Each row has a hidden stage along a path, written after it and counted from one end. A new block has a new path.
[ -33 -188 -340 -265  119   22  -50  -81  270 -163 -164 -184  148 -248
   -7 -111  -36 -113  217 -125   39 -137 -108  183   40 -301  -98   64
   38   60  -64 -279  133  -23  143  426  -24   59 -140  221   24]  2
[-118  273  280 -249  119  -66 -138 -156   17  -32  -90  151 -236  -26
  112   13  -30  -36  326 -188  103  -73  138   -6  -65 -120  331  -34
  -30  251  123  -36 -131  -34  -10  159 -153  104  144  151  -81]  25
[ 184 -139  157  -31   27  -49   11   28 -228  137   79 -192  107  -29
  -84   50  -13   -8  330   14  116   36 -144 -261   74  -41  110  148
   99  -42   35  -95  -55  177 -142  -74   85    0  -57  -79 -164]  9
[-352  347   35  227  -14   50  -54  -42  -47  -33   35  260  141 -216
  287  -55  -70 -102 -221  -59   56 -331 -166  421 -412 -219 -188   60
 -293  -55   13  214  179 -517   86   94 -208 -398  -27   52  190]  23
[-217  156  -31  326  -68  126  -71   57 -188 -106  -50  -39  303 -163
  192 -108 -107 -110 -241   81   18 -111 -365  413 -350  -40 -345   65
  -55  -55  -64  188  200 -411 -163  -59  101 -275   14 -133  160]  8
[  61  -54  208  189   83 -104  203   63 -323  216  -50  -71  -71   66
  -99   44   30  133  -18  181   34   92  -51 -344  -88  171  109  -19
   28  -18 -323  -69    6  130 -192 -235  -32  -42  110  -94  -10]  10
[ 227 -142  215   61   39  -42  -24  122 -302  153  125 -201  120  -55
 -129   76   14  -72  231   -4   77   -5 -175 -299   62   -4  171  139
   61 -124   76  -90   -9  230  -96 -114   27  -51 -184 -126 -107]  10
[ -57 -158  -14 -284   33  -31  161 -146  124  -72 -272  -76   41 -184
   74  -94  -58   65  441   96  145  -26  -59   -3  -57 -154    9   -6
   84  206 -232 -244    3   -8 -160  203   21   64  169   81  -39]  5
[-226  246  128  137  -22   65  -53  -26 -123  -39    7  206  160 -194
  223  -40  -73  -91  -55  -35   96 -249 -172  331 -333 -161  -91   60
 -234  -59   29  194  119 -406   47   69 -165 -352   14  -16  133]  21
[-209   16 -281 -272   94   60 -124 -171  286 -312 -334 -140   42 -147
  122 -189  -90  -75  186  -94   29  -10  -68  369  -72 -193 -132  -46
  128  294  -98 -171   74 -185  -42  374   95  197  143  202   29]  3
[  82  -86   27  -25   69  195 -220   40 -298 -213 -109 -205  186   74
 -114  -90  -72 -138   82   -9   56  215 -239  216  -31   76  -12   25
  119  -28   29  152   -7  -44   43   -6  157   86  225  -93  -78]  8
[ 113 -243 -145 -285  115  176 -135  -96 -128 -234 -190 -238  148  111
 -169 -117  -74  -44  317  -10  103  279 -140  164   98  -17  -20   48
  170   45  -62   30  -73   22  121  157  180  220  359   47 -179]  6
[ -85   55  219 -147   70  -41  141 -119  -82   73  -80  205  -80  -81
   70    8  -18   74  280   28  164 -106   51  -63 -151 -129  176    5
 -159   49 -140   -3  -43  -96   72   91 -236 -145  203   87  -28]  22
[  52   97  -94  344  187  -91   -9   27 -374  212   82 -183 -103  398
 -189   60   51  153 -375   29  -93  280   24 -255   27  269  -34   26
   99  -24 -258   94  -22   64  -73 -272  122  129  182    1  -87]  13
[  72   43 -131  150  193  -17  -25  -81 -348  124   66  -88  -44  428
 -189   46   11  175 -171   -8    1  312   52 -125   60  183  -30   70
   38  -41 -207  181 -103  -29   81 -135  105   96  360   50 -160]  17
[-426  237 -410  168  119   15  -81  -19  345 -223 -231   29   75 -349
  217 -169  -44 -159 -493 -121 -128 -345 -142  556 -332 -242 -342  -90
 -140  116 -197 -128  368 -433   89  393 -146 -155 -230  249  383]  0
[  42   68  218 -157  109  -40  -76  -37  -79   78   85  103  -45 -108
  -14   63   11  -86  284 -176  120 -170   27  -95  -11 -195  289   84
 -143  -41  148  -35  -47   42  192  153 -242 -102  -88  103  -66]  25
[  52    1   24  137  112   -9   58  -17 -322  128   63   25   52  163
 -103   45    4   91  -68   34   67   86  -37  -79  -57   65   16   79
 -104 -133 -170  139  -19  -81  104  -80  -55 -137  190  -13  -47]  18
[ 157    7  134  150  144  -28  -55   80 -388  112   43  -83  -20  175
 -179   70   40   10  -87  -20   11  143  -22 -204   19  164  182   15
   -8  -88  -94   69  -34  111   43 -136  -29   -8   64  -72  -47]  16
[  62   37  139 -109  124  -72  -27  -45  -96  157  151   92  -34  -60
  -41   90   23  -32  228 -164  110 -158   43 -161   14 -202  231  127
 -152  -83  103  -26  -42   46  213  124 -228 -117  -90  127  -90]  25
[ 114   62   18  311  160    7 -129  129 -434   86   76 -140   17  247
 -197   53   45  -21 -330  -42  -62  178  -76 -107   -5  223   66   11
    1 -130  -92  145   24   45   61 -188   22    4   41  -81   -6]  15
[  71 -163 -311  -68  110  140 -118 -131 -189  -96  -12 -267  194  285
 -157  -77  -77   63  107   -4   60  331 -154  138   98    4 -236  161
  172  -30  -79  149  -80  -86   83   29  293  180  392   63 -243]  7
[ -32  255  342 -205  172 -181  -28 -150  -42  112  -62  158 -365   63
   33   85   22   75  310 -145   92  -25  256 -275   -1  -28  449  -52
  -21  269   18 -114 -183  118  -75   78 -183  140  143  147 -102]  26
[-232  203    6  382  -56  102  -77   71 -228  -85  -43  -30  251 -119
  184  -93  -91  -93 -311   89   -3  -88 -343  370 -364   21 -320   34
  -46  -36  -89  202  196 -400 -194 -121   97 -251   27 -147  171]  8
[-122  -10  -75 -471   68  -18  -52 -271  272 -228 -353 -146  -78  -75
  137 -143  -98   35  572  -58  123   89   32  124   29 -163   44  -26
  249  449  -64 -255 -106  -17 -243  309  171  352  297  177 -143]  4
[  68   87  302  193  128 -241  192   48 -279  309  -45  -45 -265  123
  -73  105   82  175  -20  102   -4   78  119 -540  -29  231  295  -74
   57  122 -304 -177  -56  251 -307 -252  -67   68   32  -62  -20]  14
[ 125 -126  158 -114  -13    4  -28   -2 -138   25   13 -171  167 -136
    0    5  -55  -60  430    1  143  -24 -195 -100   17 -117   69  143
   88   13   92 -101  -36   89 -167   22   97  -14  -51  -81 -131]  8
[ 110   58  147  -12  146 -148   13  -24 -130  274  234   83  -62  -23
  -74  156   47   14  161 -162   88 -180   71 -305   51 -171  249  164
 -170 -116  101  -69  -55  106  163   69 -233 -151 -190  117  -88]  26
[ -92  214  122  486  -14  -15  -86  180 -313   95   99  -76  154 -107
   92   15   -7 -115 -370   21  -51 -133 -275   70 -265   70 -130   52
  -52 -109  -13  109  189 -170 -200 -219   19 -249 -229 -178  162]  11
[-159  303  147  540    4  -10 -104  183 -331   51   21  -38   81  -60
  113  -14   -7 -108 -495   26  -95  -93 -241  123 -322  157 -114  -31
  -49  -44  -81  136  195 -213 -232 -248    4 -209 -155 -180  219]  12
[ -27 -107 -386 -254  193  -89  -81  -93  379  -65  -66 -181   26 -235
  -38  -42    2 -103  148 -244   -6 -209   -1   55  119 -359  -27   89
   23   88    9 -375  121   66  180  483  -72  109 -310  337   19]  0
[-155  258   32  704   26  -70   45  209 -373  214  114  -17  111  -23
   66   36   35  -15 -692   97 -122 -134 -230    9 -338  168 -224   15
 -140 -179 -238  138  264 -236 -164 -310  -51 -344 -210 -160  259]  13
[ -10 -216 -436 -346  284   14  -47 -138  256 -198 -290 -193  -94   28
 -205 -123    6    2   81 -129  -25  124   96   91  149 -131   24  -72
  111  149 -259 -273   44  100  291  439  -41  317  154  360  -25]  1
[-147  -28 -580 -312  246  -21 -137 -257  384 -195 -216 -231  -70   80
  -43 -129  -36   34   72 -210  -40  102   88  217  137 -214 -172   25
  182  280 -132 -232   16  -65  132  453  131  384  159  415  -96]  1
[  55   18  113  214  133 -131  210   -3 -337  263   12   25 -101  190
 -114   84   49  203 -116  123   37  108   62 -337  -65  174  103    1
  -60  -46 -349    9  -29   50  -65 -194  -82  -85  178  -32  -16]  17
[ 112  -36  153 -244   52   31 -117  -73 -111   24  113   29  117  -83
  -17   46  -31  -97  456 -166  186 -100  -59  -18   46 -243  200  176
  -91  -77  232   22  -90    7  188  167 -114  -92  -11   55 -163]  21
[-185  215 -178  -23  121   37 -117 -213  -33    2   79   84   21  169
   79  -20  -57   58  -10 -146   64   14   12  222  -96 -161 -145  135
  -84   28   22  211  -42 -314  189  117   -5  -24  284  211 -128]  23
[ -15 -187 -332 -258   75   34  -74  -85  258 -149  -99 -211  230 -267
   15 -106  -55 -127  280 -138   68 -152 -167  201   49 -342 -138  129
   43   37   26 -248  119  -52  113  404   33   27 -177  182  -12]  3
[ 110   74  199   97   92   32 -154   78 -338    5   27  -36   52   48
  -78   38    3  -94    0  -74   44   47  -86  -16  -45   77  183   23
  -42  -70   58  104  -13   11   40  -57  -42  -64   11 -101   -6]  17
[  64   42  173 -255   39   -7 -120 -120  -64   24   97   34   66  -75
   50   43  -47  -67  504 -173  191 -106  -33  -26   35 -244  192  173
  -53   20  249   -5 -118  -18   74  162  -71  -45   13   66 -179]  21

Each row has a hidden stage along a path, written after it and counted from one end. A new block has a new path.
[ 374   85  -86   33  220 -344 -226  517  216  -81  474 -183 -349 -313
  167 -114  100  -98  265  177 -159  -33  542   78  117 -162  238 -332
  380  434   25  203  126  -98   90  -15  139 -130  -80 -147  218]  10
[  70   77  304 -225   84  167 -189  -42  -66 -319   97 -237 -147 -230
  169    9 -191 -179  156 -152 -279 -485  127 -194  118   43   38  -24
  -87 -109   26  100 -112   52 -449  -60   37  146 -316  168  177]  8
[  11  196   -8   49  170 -305   72  442  292 -115  395 -164 -224   32
  110  -10  179 -227   74  258 -206 -190   88  220   53   26  311 -208
  173   40   15  117   59  151  251   28 -117   17  129 -133   63]  8
[-312 -100  -79  375   26   64  192 -306 -332   29 -348   64   97 -105
   19 -161  130  114 -436  104  181  154 -117  338 -206  337   39  145
 -391   31  103  -33   58 -107  164   51  -99   -1   62  144    2]  18
[-560 -166 -128  460   40  -96  337 -433 -374  166 -431   49  175    5
   13 -155  215  166 -640  115  242  307 -286  231 -165  486  186  222
 -493 -210   68    7 -101   14  302  114 -192   58  115   99 -259]  19
[ 122   95   26 -106  122 -230 -146  413  156 -172  278 -233 -341 -174
  186 -293 -143 -123  148   65  114 -423  321   37 -116  109   43 -364
  249  242   19  104  253 -195  136 -198  -31  -90   73   68  222]  11
[-387 -238 -211  472  264 -361  160 -383 -117  344 -177  -37  114   18
  145 -262  280  432 -645   -6  271  560  -31   95  -65  370  308  103
 -142  -81   24  130 -142  103  358  199  -15   68  -10    8 -283]  19
[-210 -170  515  100  492  127 -273 -418  314 -306 -196 -189 -258 -330
   34 -106  269 -285  -89 -218 -169 -243   55 -364 -168   21    6  374
   72  -54   59   85 -114   31 -281  405  140  130 -718  265 -118]  2
[ 425  200  -29 -121  -71  174 -163  308 -211 -294   66  -91 -202 -333
   74  -28 -191 -234  253   98 -158 -405  346  309   22 -159 -230 -203
   -5  409  149   51  248 -298 -283 -175   83 -117  -54  129  522]  12
[-283   37  306  176  372   -8   35 -125  407 -255  -79 -104 -184    1
  -32    2  403 -384 -176   93 -210 -228 -204   69 -162   37   76  274
   40 -141   77   44  -20  184   73  383  -89  135 -300  126  -92]  3
[  26  141  475 -174  135  447 -151 -368 -107 -414  -58 -164   14 -164
  118  258  -83 -269  141 -223 -597 -438  -91  -79  170  -53   -8  302
 -300 -245   90    7 -290  237 -736  137  106  261 -515  208  127]  5
[ 152   80  -34  160   30    2  -58  302 -108 -202   69   -7 -239 -315
   61 -192    2 -163  148  247   41 -186  310  416 -226   67  -15 -187
   -7  491  127  -27  347 -356  133 -128   33 -204  136   45  309]  14
[ 141  126  -15  -64   24  -52  -58  381   36 -247  108 -142 -277 -223
   16 -117  -15 -303   78  169  -19 -429  211  112  -31  -30  -63 -217
  105  170   52  126  219 -167   24  -83  -86  -57  -21  108  310]  10
[   8   48  169  133  -11  193  -74   56 -287 -272  -13   -7 -148 -355
  137 -178 -153 -118  203  123    8 -279  223  330 -282  234   35  -85
 -238  390  117 -142  232 -347  -58 -227   44 -170  105   96  223]  15
[-290    0 -139  322  -25   66  279 -418 -446  104 -332   64  271   63
   78    3   87  205 -482   44   11  241 -241  430  -31  329   72  202
 -513 -133  133  -41 -121   84   24   51  -88   92  109   96  -41]  19
[ 350  247 -177  235  152 -302  -24  549   86   -7  510  -10 -188 -100
  231  -51  116   -4  300  345 -197  142  409  682  -23  -51  303 -333
  202  631  121  -20  253 -112  278 -103  140 -222  346 -278  242]  14
[ 196   60  -39   39   67  -31 -141  271  -50 -168   88 -104 -263 -277
  124 -259 -103  -75   92   93  119 -270  349  252 -171   47  -94 -231
  105  425  100   37  324 -321   57 -150   58 -155   45  118  340]  14
[-249 -143   34  275  142  -33   -5 -173 -150  -20 -148  -38  -95 -212
  129 -351    5  143 -235   12  295  -13  109  153 -314  371   70  -14
 -145  184   59  -24  162 -222  189  -52  -14  -55   33  163   24]  17
[ 537  307  337 -332 -167  498 -331  126 -522 -505  219 -141  -90 -457
  292  178 -568 -227  737 -106 -552 -611  406  226  137  -74  -70 -149
 -309  377  168 -151   11 -272 -847 -411  274  -80  -98   87  492]  12
[  96   48   43  -26  127 -193 -125  397  151 -199  235 -187 -341 -260
   94 -201   10 -222  133  142    1 -343  305  -16  -47   32  109 -264
  197  193   10  145  178 -142  111  -83  -43  -71  -35   32  187]  10
[-198  127  481  -56  310  179  -74 -309  224 -319    9 -197  -59   52
  165  116   59 -237    6 -179 -398 -394 -202  -37  -16   83  101  274
 -118 -270   70  -30 -210  291 -347  213   21  250 -356  162  -66]  3
[ 244   -9   13   47  203 -212 -268  364  103 -126  290 -166 -374 -383
  192 -326  -68  -25  227   74  110 -181  536   68 -150   39   94 -324
  290  521   46   96  278 -324  108 -138  136 -191  -27   22  246]  13
[ 202  -83   41  -39  238 -217 -347  262  130 -111  223 -235 -395 -387
  218 -434 -145   42  122  -75  239 -267  546 -139 -150   76   -6 -334
  350  418   13  154  264 -321   44 -146  138 -135 -145  129  238]  13
[  70  192  139 -124   90  121   -8   -3   45 -252   65 -160  -51   -4
   64  150   26 -232  -31  -12 -375 -352  -71   86  178  -73   -6   65
  -85 -190   65  110 -111  223 -314  106  -44  193 -235  116  206]  7
[-254 -140  353  118  407  119 -142 -346  318 -282 -281 -149 -228 -224
  -77  -99  339 -322 -287 -116  -99 -261  -72 -271 -144  -19 -102  358
   61 -161   53  157  -52   77 -156  438    5  176 -647  306  -33]  3
[   0  -35   -7  120  104   52  -77 -156 -197  -36  -90  -62  -43 -167
  173 -242 -116  183 -159  -81  152  -68  162  215 -158  194  -63  -48
 -108  223   94    0  132 -169  -50  -84   87  -18  -43  183  193]  16
[-169  -12  218  148  435 -108  -57 -150  437 -175 -212 -155 -253  -44
   -7 -102  377 -346 -252  -34  -33 -196  -87  -22 -190  -26 -134  264
  191  -11  137   87   45   26   69  430    6   70 -395  214  -77]  0
[   9  102  462 -161  140  416 -155 -353  -85 -408  -76 -167  -13 -201
  101  208  -57 -271  107 -213 -539 -435  -69 -124  131  -34   -4  292
 -280 -230   80   22 -259  211 -689  140   87  248 -524  218  123]  5
[ 197   49  130   41  -46  266 -170  118 -319 -334  -61  -25 -206 -481
   66 -150 -179 -206  249   98  -26 -358  338  264 -209   60 -137  -95
 -174  462  140  -66  279 -426 -210 -207   98 -177  -48  172  384]  14
[ 141  289  371 -262   54  457  -83 -327 -142 -381   -8 -162  126   19
  162  379 -151 -218  124 -234 -705 -454 -178  104  297 -133  -78  250
 -328 -307  120   -7 -330  356 -818  100   95  319 -401  182  228]  5
[ 217  -58   58   17  236 -267 -325  397  156 -142  337 -215 -440 -453
  210 -374  -63  -49  259   58  134 -217  596  -87 -144   56  141 -359
  361  498   14  133  261 -333  120 -144  141 -187  -85    9  191]  12
[  46   54   78  103  352 -319  -90  219  379  -60  382 -183 -225  -78
  140  -16  288 -111   18  105 -274   14  187  -23  142  -56  370  -82
  263   19  -16  209  -91  245   92  213   32   90 -202 -127  -32]  7
[ 218  171  342  -16 -164  554 -155  -68 -626 -452  -14   21  -20 -483
  191   82 -375 -189  527   38 -370 -393  258  414 -136  142   -6   22
 -525  425  185 -259   85 -361 -579 -335  187 -151   14  102  354]  15
[ 122  -47 -143  201  215 -197 -135  143   57   20   84  -76 -217 -221
  139 -335   56  130 -112   68  214   40  363  229 -172   67    4 -196
  210  428   74   96  271 -237  220   -8  101 -122   -6   70  229]  15
[ -50   49  -42  165   24  135   52 -281 -340   -3 -160   -8  130  -41
  167  -81  -93  209 -229  -54    1   32   -5  374  -66  212  -27   49
 -312   95  133  -50    8  -44 -128  -56   52   42   37  136  155]  17
[-177    5  250   28  194  104  -24  -76  145 -295  -94 -137 -179 -179
  -45  -13  186 -341 -126   39 -175 -359  -68 -108  -45   38   27  155
  -64 -178   26  123  -34   95 -117  193 -110  146 -346  183   62]  6
[ 441  288    6 -275  -77  163 -167  262 -185 -287  164 -174 -125 -167
  187   34 -331 -142  275  -36 -253 -497  263  255  152 -132 -207 -238
   -6  235  135   36  122 -131 -414 -223   91  -11  -31  137  497]  11
[ 234   55   19 -191  121 -118 -249  255   75 -166  181 -265 -299 -236
  189 -255 -202  -47   85  -97   85 -419  367 -107    5    4 -106 -299
  255  196   28  173  168 -172 -114 -140   50  -20 -154  170  311]  11
[ 193   25  -96  129  139 -144 -138  306   33  -86  142  -68 -271 -283
  119 -283   13  -34   58  150  129 -102  396  279 -179   24   -8 -248
  189  496   95   73  325 -296  180  -84   74 -175   47   46  298]  14
[-164  159  231   74  308   74   76 -170  336 -243 -100 -111  -67  151
    0  134  322 -335 -221   12 -324 -260 -287  199  -25  -60  -51  293
   -7 -205  118   41  -65  288  -92  375  -61  209 -299  163   20]  3

Each row has a hidden stage along a path, written after it and counted from one end. A new block has a new path.
[ 491   11   66   -3 -204  -21   94  241 -164   24  622  101  263  242
  -75 -102  -76  298   10  -97  155 -250   64  -87 -114  -21  265   98
  -98  -26   13 -260  -40  250 -177 -162 -191   -6  -69  285 -172]  20
[  82  -32  -48   32 -253 -217   81  -88   98  158  151 -299  -24  379
  -50   88   53   11   19   48 -116   24  -43 -274  -93   90  365 -156
 -216 -211  -83   79   45  161  -33  207 -230   72    6 -102 -130]  11
[ 221   41   -6  100  -74 -130  -32  169  -23   -8  320  286    1 -172
  196   15  -47  332    5 -247   86 -334  -49  180  154  -55  -70  106
  139  117  -33 -384  124  -30  -42 -212 -105  -74  -60   97   47]  19
[  54  -25 -157   68 -276 -226   94  -28    6  161  377  -71   -4  210
   -2  111  157  133  -20 -143   62  -92 -211 -224  -49   32  256  -66
 -244 -160  -66 -113   14   80   -8  164 -308   76  -14  151 -249]  14
[ 244  101 -172   47  -58  -23  107  267 -231   25  484  361  172 -152
    7  -49  113  405  -23 -178  207 -376 -137  287   -2 -112   10  180
  -21  186   84 -395  -67   34  -44 -218  -55   16  -96  395 -170]  21
[ 552  126   56   53 -168  182   14  173  -33   14  285  160   69   71
  -20  -80   19  358  108   12  -15 -273  185  -40   40   24  123   55
 -124  207  -78 -203  109   75 -149 -284 -147  -54  127  -56   35]  21
[-121   67 -227  149  -93 -183  -76  -47  105   80  -13  252 -281 -347
  259  187  230  238    9 -229   -5 -213 -261  138  278  -28 -191  -21
   13  147 -134 -260  197 -260  128   -9 -162  -15   70  -90   61]  15
[  24  -34   94   23  -80 -379 -189  -87  158  -85   41  -91 -141   46
  198   71 -143  -73  -28 -152  -63   75  -96 -308  159  149   16 -187
   71 -204 -207   45  155  -45    1  172 -341 -105   21 -229  142]  13
[  -9  -31    7   73 -112 -391  -53  -69  114   -1  153 -134  -84  128
  143   64  -89  -10  -45 -176  -46  -28 -134 -199   62  114  126 -130
   32 -209 -100   -6   75   20   -8  178 -283  -54  -54  -84   -2]  12
[ 515   56   65 -123 -115  200  -72  254 -184    0  215  247  214  -14
 -129  -70   64  294   95  191   56  -85  195   32   51 -107   78   83
 -135  217  -99 -169   46  148 -115 -290   -2   58   92   47   32]  22
[-176   -2 -211 -196   87 -139  -21   -7  -99  106 -339  -52   78   -6
 -204   64  195 -100  -38  421 -128  206  -74  280  -90  -60  104 -162
  -28   23   20  191  -24  141  171  158  198  194  -65  -54  -22]  4
[ 326   95  107  114  -60 -117 -141   52  111 -141  211  149 -123  -81
  233  -41 -146  198   12 -255   -8 -223    6 -179  183  157  -79  -55
   94   44 -157 -160  190 -111  -77 -109 -345 -220   89 -166  182]  18
[-193   53 -114   54   22 -325 -216 -132  161  -65 -248   70 -295 -293
  258  151   68  -15  -20 -115 -107   30 -227  -19  295   81 -203 -170
   88   18 -202   11  189 -264  143  154 -199  -72   67 -298  208]  12
[ 226   69  -54   -5   18  -36  -77  248 -152  -44  231  428   81 -334
  119  -12   38  351    7 -117  131 -276  -50  334  182 -141 -171  148
  133  243  -21 -383   69  -54   -4 -279   21  -18  -61  171   66]  21
[ -59  -60  -57 -177 -145 -212 -134 -102   50   78 -169 -190  -57  127
  -70  162  124 -137   -4  250 -113  311  -93 -248   68   22  142 -230
 -201 -154 -215  193   99   66  113  276 -134  133   61 -223   24]  10
[ 645  102   33  -28 -145  253  105  289 -228   37  428  162  328  203
 -230 -165   55  372  112  160   59 -243  255   65 -136  -72  286  140
 -198  213   37 -181  -82  274 -229 -336   -8   55   46  195 -129]  23
[  99  -33   93   -6 -133 -331  -45  -87  127  -12   86 -335  -22  356
   22   10 -156 -116  -22   14 -141  103   -6 -345  -54  187  284 -209
  -54 -286 -111  183   55  143  -45  248 -282  -45  -25 -198   13]  10
[  87  111    4   37   91 -278   64  -62   77 -116  -15 -332   22  326
  -52 -146 -207 -112  -67   57 -202  -44    7  -84 -219  281  275 -213
   71 -177   73  277  -50  138  -52  209 -184 -138  -87 -174   19]  6
[-241  -29 -295 -249  110 -174    5   28 -210  112 -246    4  174  -17
 -279   53  266 -119  -73  432  -29  254 -172  308 -155 -104  124 -147
  -69  -11   61  183 -126  180  186  212  202  263 -122  144 -143]  3
[ 495  100 -106  -39  -13  180  181  381 -411   34  491  292  487   81
 -305 -209  128  402   70  151  154 -295  166  370 -214 -189  264  248
 -125  271  186 -249 -264  319 -230 -374  149  145  -90  492 -267]  25
[-156  -17 -153 -172  -62 -184 -106  -76   16  105 -316 -123  -74   -9
  -67  169  183  -93  -10  306 -146  252 -117   14   67  -29   69 -194
 -137  -41 -146  166   85   17  176  231   25  155   22 -211   47]  8
[ 507  137   57  120 -157  150    2  126   49   -2  235  160  -31   24
   71  -59   -5  369  110  -63  -53 -329  165  -34   93   57   70   40
  -58  209  -87 -224  165    2 -135 -278 -173 -107  138 -137   95]  20
[ 216  -17 -142   30 -248  -62  111  154 -121  177  487  184  105   57
  -14   78  166  332    9 -124  153 -246 -128   44  -10 -116  168   95
 -167   31  -14 -354   22  112  -27  -90 -132  107  -47  302 -226]  18
[ -51   14   29   53  -30 -327 -257 -125  205  -95 -160   29 -276 -178
  283  120  -49  -25   -7 -154 -106   53 -123 -196  305  133 -165 -190
  111  -61 -251   18  234 -206   72  123 -294 -125   91 -348  252]  13
[-152   41 -186 -188  124 -119  -82  -55  -51   33 -433  -51    1  -53
 -171   42  172 -132  -36  422 -164  229  -73  202  -42   14   40 -212
  -23   52  -30  257   14   59  170  173  131  130    1 -175   63]  4
[ 401  148 -198   58 -131  197  189  273 -238  114  444  312  211  -28
 -135  -72  226  488   72   -5  122 -405   14  293  -81 -140  147  197
 -181  308  104 -353  -78  116 -111 -307   19   82   -2  334 -222]  22
[ 642  103  257   75  -55   52  -56  217   -4 -146  344  125  137  112
   78 -194 -278  301   81  -97  -28 -309  297  -45   43   90  104   65
  124  118  -45 -190  102  126 -246 -340 -161 -191   36  -96  173]  22
[-366    0 -357 -234  201 -246  -24   37 -238   65 -287  122  140 -203
 -208   65  274 -106 -115  356   14  214 -278  456  -92 -127  -17 -116
   26   46   86  128 -138   83  247  206  237  237 -169  200 -117]  3
[  32  -98  -40    6 -266 -298   50  -43   50  168  250 -222   23  323
  -15  127   46   16   -9  -19  -27   39  -99 -232  -49   21  328 -111
 -171 -251  -86  -19   39  185  -19  197 -214  105  -56   22 -166]  12
[-294   91 -218   13  173 -353  -35  -39   23  -35 -246    3 -120 -222
  116   54   27  -12  -81    0 -123  -65 -233  363   67   36  -95  -97
  192   37   43   37   14 -118  168  153   60  -23 -146  -91   87]  7
[ 159  -53   98   41 -210 -318  -57  -81  134    5  241 -234  -42  327
   73   39 -120  -40  -10 -117  -54   45  -38 -445    2  169  253 -180
  -87 -291 -160   65   95  113  -77  194 -390  -58   18 -127  -18]  13
[ 431   92    7  -51   86   14   15  369 -328 -125  433  350  384  -84
  -99 -210  -67  325   14  -11  175 -262  100  311  -59 -118   49  206
   92  208  109 -267 -166  182 -181 -328   59   -8 -129  372  -70]  24
[  83    2 -150   50 -292 -106   21  -83   82  174  167  -54 -125  136
    7  162  237  132   36  -32  -23  -30 -141 -270   47   40  185 -114
 -292  -64 -166  -63  118    8   24  132 -292   86  121  -55 -137]  14
[-167   38 -233   46 -132 -180  -21 -122  104  152 -160  -33 -215  -83
   77  196  251   81   25   38 -128  -11 -194   37  138   -8   30 -123
 -140   36 -123   -6  127 -109  140  154  -94   90   62 -181   -9]  11
[ 340  -55   23   46 -323 -108   88   87  -14  143  532  -38   96  321
  -16   48   13  222   17 -123   89 -157  -14 -262  -63   11  314   -1
 -189 -144  -79 -214   62  210 -111   -8 -287   37   -9  152 -194]  17
[  48   49 -113  170  -99 -279   10   32   41    1  353  158  -94  -90
  215   44   13  221  -47 -362   84 -293 -229   -3  101   54   -8    2
   59  -28  -37 -269   74  -87   -9    4 -292  -93  -56  118  -61]  16
[-350   60 -335  -95  135 -337   22   -2 -126   17 -135   19    4 -172
  -34   75  168  -36 -124   91   -6   35 -349  344  -44  -34  -13  -88
   29   -5   74   52  -99  -34  211  250   71  104 -181  140 -100]  7
[ 316  188 -105   -6  123  131  -81  271 -207 -127   90  488  112 -404
   23 -111  108  379   53   11   79 -281   32  397  165 -110 -209  153
   75  428   -3 -269    3 -100  -47 -368   70  -39   41  110  106]  23
[ 372  -10  224  109 -176 -200 -114   33  162  -60  305  -18  -62  160
  212  -11 -239  145   24 -234  -33 -166   95 -302  130  145   97  -70
   91 -122 -167 -151  213   49 -133  -74 -349 -174   39 -182  150]  17
[ 615   78   41   91 -279  159  186  207  -83  110  576   41  209  337
 -121 -109    2  400   95  -37   43 -366  184  -83 -152   10  369  111
 -206   79   33 -254    6  259 -228 -253 -164   -8   33  160 -181]  21
